Each row is followed by its group and then its class within the group.
[-20.7  10.3   3.0   0.0   1.1   9.6   0.9  14.3  19.4   1.0   6.0  25.7
 -19.7   5.6 -31.8  14.5  -2.2   6.7   0.8  27.6  -2.0 -17.8   1.5  12.8
   1.7   3.7  -1.1 -13.3   8.6]
fisem.[107]
[  1.6  10.9   8.8  21.5   5.6  15.0  -6.0   0.7  20.4   6.4 -17.5  35.0
 -23.3   0.7   8.9  -7.3  -3.9  13.1  -7.2  47.8  -7.8  -8.9  -4.2  19.1
   5.2   2.6  -0.6 -12.8  24.0]
siru.[100]
[ -4.4   5.4   2.1  25.9  11.7   9.9  -0.4   8.6  15.4  -2.6   1.5  23.4
 -20.7  -1.2 -22.9   7.6   1.4   9.6  -2.4  24.6  -4.6  -4.4  -1.4   8.1
   5.6   0.8  -4.7  -7.7   9.3]
Koze.[84]
[-16.7  14.0   8.0  -8.7  -9.9  14.0  -3.0  11.7  19.1   4.8  -6.1  33.2
 -14.4   2.0  -3.7   9.0  -3.7   8.8  -0.8  31.6  -3.0 -20.2  -1.0  15.2
  -3.0   7.0   1.4  -8.3  26.9]
fisem.[107]
[ -0.5   8.1   8.6  35.3  18.5   2.5   3.9  -1.7   9.6  -1.8  -5.2   1.9
 -23.6   5.3  -8.6  21.4   2.3   6.8  -8.8  38.3  -6.0   4.8  -1.2  26.1
  15.7   0.3  -1.9 -11.2  -0.1]
siru.[95]
[ -4.8   2.2   2.5  26.4   8.0  -4.1   5.3   9.1  10.5  -1.5   7.9   1.0
 -19.8   0.1 -24.2  23.4   1.2  -1.5  -1.0  17.3  -0.6   4.2   2.7  10.8
  10.5  -2.0  -1.7  -5.1  -4.5]
siru.[95]
[-16.1  14.9   9.4  11.0   0.0  11.0   2.6  11.5  22.3   0.0  -2.1  24.5
 -24.0   6.0 -22.4  35.0   1.1  12.7  -1.0  34.5  -4.0 -13.0  -0.2  24.8
   6.4   6.4  -0.2 -15.2  19.8]
fisem.[97]
[ -1.7   0.0   5.0  21.2  13.4   1.9  -0.4  -1.9   6.8   0.5  -6.8   9.6
 -10.9   0.1  -7.5  18.3   1.6  -8.7  -0.8  14.4   1.6   1.1  -0.1   5.7
   2.9   0.1  -1.8  -9.8   1.0]
Koze.[84]
[  3.9   1.7   0.3  49.2  14.5   0.1   2.9   6.4  10.0  -2.9   6.8  -2.0
 -21.3   0.6 -32.6  -0.7   5.8  11.3  -2.7  18.4  -2.7   8.7   3.3   7.5
  17.1  -5.4  -8.1  -4.0  -5.0]
Koze.[103]
[-11.5   8.6   5.5   6.1   3.0   7.5   0.2   4.1  12.8   0.2  -3.2  11.8
 -12.4   4.6 -16.1  10.1  -0.7   9.3  -0.4  22.8   0.1  -7.3  -0.4  17.1
   2.7   4.6   0.9  -4.9   8.2]
fisem.[107]
[ -1.6   3.3   3.4   6.9   6.2  -0.8   5.0   3.3   9.1   4.3  -2.1  11.2
 -10.2   0.5  -4.4  30.3   2.1  -7.2  -3.1  22.6  -6.2  -2.1   1.8  15.9
   7.6  -1.7   0.3  -6.0   4.6]
siru.[95]
[-26.7  13.6   5.0  -3.8  -4.7   8.6   4.6  24.2  17.4  -2.2   6.6  25.4
 -17.6   2.0 -22.2  39.0  -3.0   2.4  -0.6  22.1   1.9 -16.4   3.3  13.5
   0.6   5.6   0.7 -10.0   6.8]
fisem.[97]
[  7.2   0.5   2.6  52.2  16.8   4.1   1.7   1.3   9.7  -1.5   2.7   0.5
 -18.9   5.5 -36.0  31.1   9.4  20.2  -2.8   7.6  -5.7   6.1   2.3  12.4
  20.4  -0.9  -6.9  -9.2   3.3]
Koze.[84]
[-20.2  12.4   7.0   8.8  -1.9   8.5   4.3  21.3  20.9   1.3   6.9  21.4
 -23.1   6.1 -37.8  40.4   2.5  11.4   2.8  23.4  -6.7 -18.1   4.0  19.2
   8.3   3.5  -1.7  -9.3  15.9]
fisem.[87]
[-16.4  12.6   5.0  10.5   5.7   3.3   6.1  18.0  18.6  -1.8   2.7  22.1
 -24.2   1.8 -13.6  41.9  -0.5  -4.8  -7.1  25.9   1.4 -12.2   0.1  16.0
   8.0   0.8  -2.4  -8.9   6.6]
siru.[95]
[ -1.4   4.4   4.1  37.3  11.8   0.3   3.1   3.8  15.0   1.6   1.8   3.9
 -21.4   1.2 -24.6  25.2   2.2   8.7   1.2  27.2  -7.2   3.5  -2.4  21.5
  16.3  -1.0  -1.7  -8.8   4.3]
siru.[95]
[-11.6   9.9   6.7   8.4  -5.4  13.5  -1.1  15.3  19.0  -1.0   0.2  25.9
 -19.1   0.9 -23.1  29.6   4.9  18.8   0.7  21.9  -4.8 -20.0   2.3  17.2
   5.9   5.7   0.3  -8.8  22.9]
fisem.[87]
[ -4.9   6.0   6.6  19.2   2.2   7.6   0.0   6.5   9.9   4.5  -5.0  14.9
 -18.8   4.6 -15.1  30.5   4.7  15.8  -0.1  23.7  -7.4  -9.1   0.9  22.3
   8.4   4.4  -1.0 -10.4  15.8]
fisem.[97]
[  3.3   3.0   3.2  35.8  12.2   2.3   3.1   1.6  11.4   1.0  -3.6   3.4
 -19.9   0.1 -13.8  -2.6   2.6   2.1  -3.3  22.4  -3.7   7.6   0.0  10.3
  12.3  -3.3  -4.9  -5.8   3.2]
siru.[100]
[ 12.7   6.4   7.6  46.3   7.7  26.7  -6.7  -4.3  20.0   6.0 -16.8  25.1
 -22.6   3.6  -9.5 -16.2   5.0  28.9  -7.2  39.5  -9.6  -2.9  -0.5  16.0
  11.2   3.2  -7.1 -11.7  27.2]
Koze.[103]
[  2.2   2.4   0.9  46.3  14.2   7.8   2.1  -1.3  13.4  -1.4   1.4   2.4
 -21.1   2.0 -36.2 -26.2   3.4  14.0  -2.6  25.0  -5.4  12.4   1.1   8.2
  13.8  -3.5  -5.8  -6.8   2.1]
Koze.[103]
[-11.2   8.9   6.8   3.3  -5.0   8.9  -1.2  21.8  15.3   2.6  -4.6  20.2
 -13.5   4.9 -17.0  32.0   1.4   7.7  -1.9  11.2   1.9 -17.5  -3.0  13.3
   4.0   3.7  -0.6  -8.1  17.7]
fisem.[107]
[-25.7   9.7   0.7   7.8   4.6   4.0   6.9  28.4  15.6  -5.2  15.7  18.6
 -20.3   0.0 -36.8  36.5  -0.7  -6.0  -1.5   5.1  10.3 -11.5   4.8   0.5
   1.9  -1.1  -4.9  -6.3 -79.7]
Koze.[84]
[ -4.7   9.5   3.0  20.5   3.6   1.2   2.0  16.6  20.7   2.8   2.8  16.9
 -27.1   0.7 -30.6  22.5   2.9   4.5  -2.1  21.1  -1.8  -7.9   3.5   8.3
  12.8  -0.3  -4.7  -7.5  11.8]
siru.[101]
[-16.0  11.2   7.3   1.9  -0.2   8.1   1.1   9.2  15.3   2.7  -5.8  14.8
 -14.1   2.9 -10.7   7.4  -3.6  -1.2  -1.5  27.0   3.1  -9.7  -0.4  13.8
  -0.6   0.7   0.8  -7.6   8.6]
fisem.[97]
[ -0.1   9.7   9.3  18.3   0.5  15.1  -3.2   1.2  18.7   3.9 -10.1  23.1
 -17.4   5.5  -7.7  10.9   3.4  24.4  -4.2  31.4 -10.6 -14.5   9.2  23.0
   3.6   6.3   4.1 -12.9  28.3]
fisem.[107]
[-13.6   9.8   3.2  30.6   9.0   2.6   4.5  23.1  24.3  -0.7   2.1  22.3
 -28.8   3.6 -35.8  47.3   2.1   4.2  -1.9  23.4   0.3 -10.1   3.2  15.3
  15.4   1.2  -7.9  -8.9  12.0]
siru.[101]
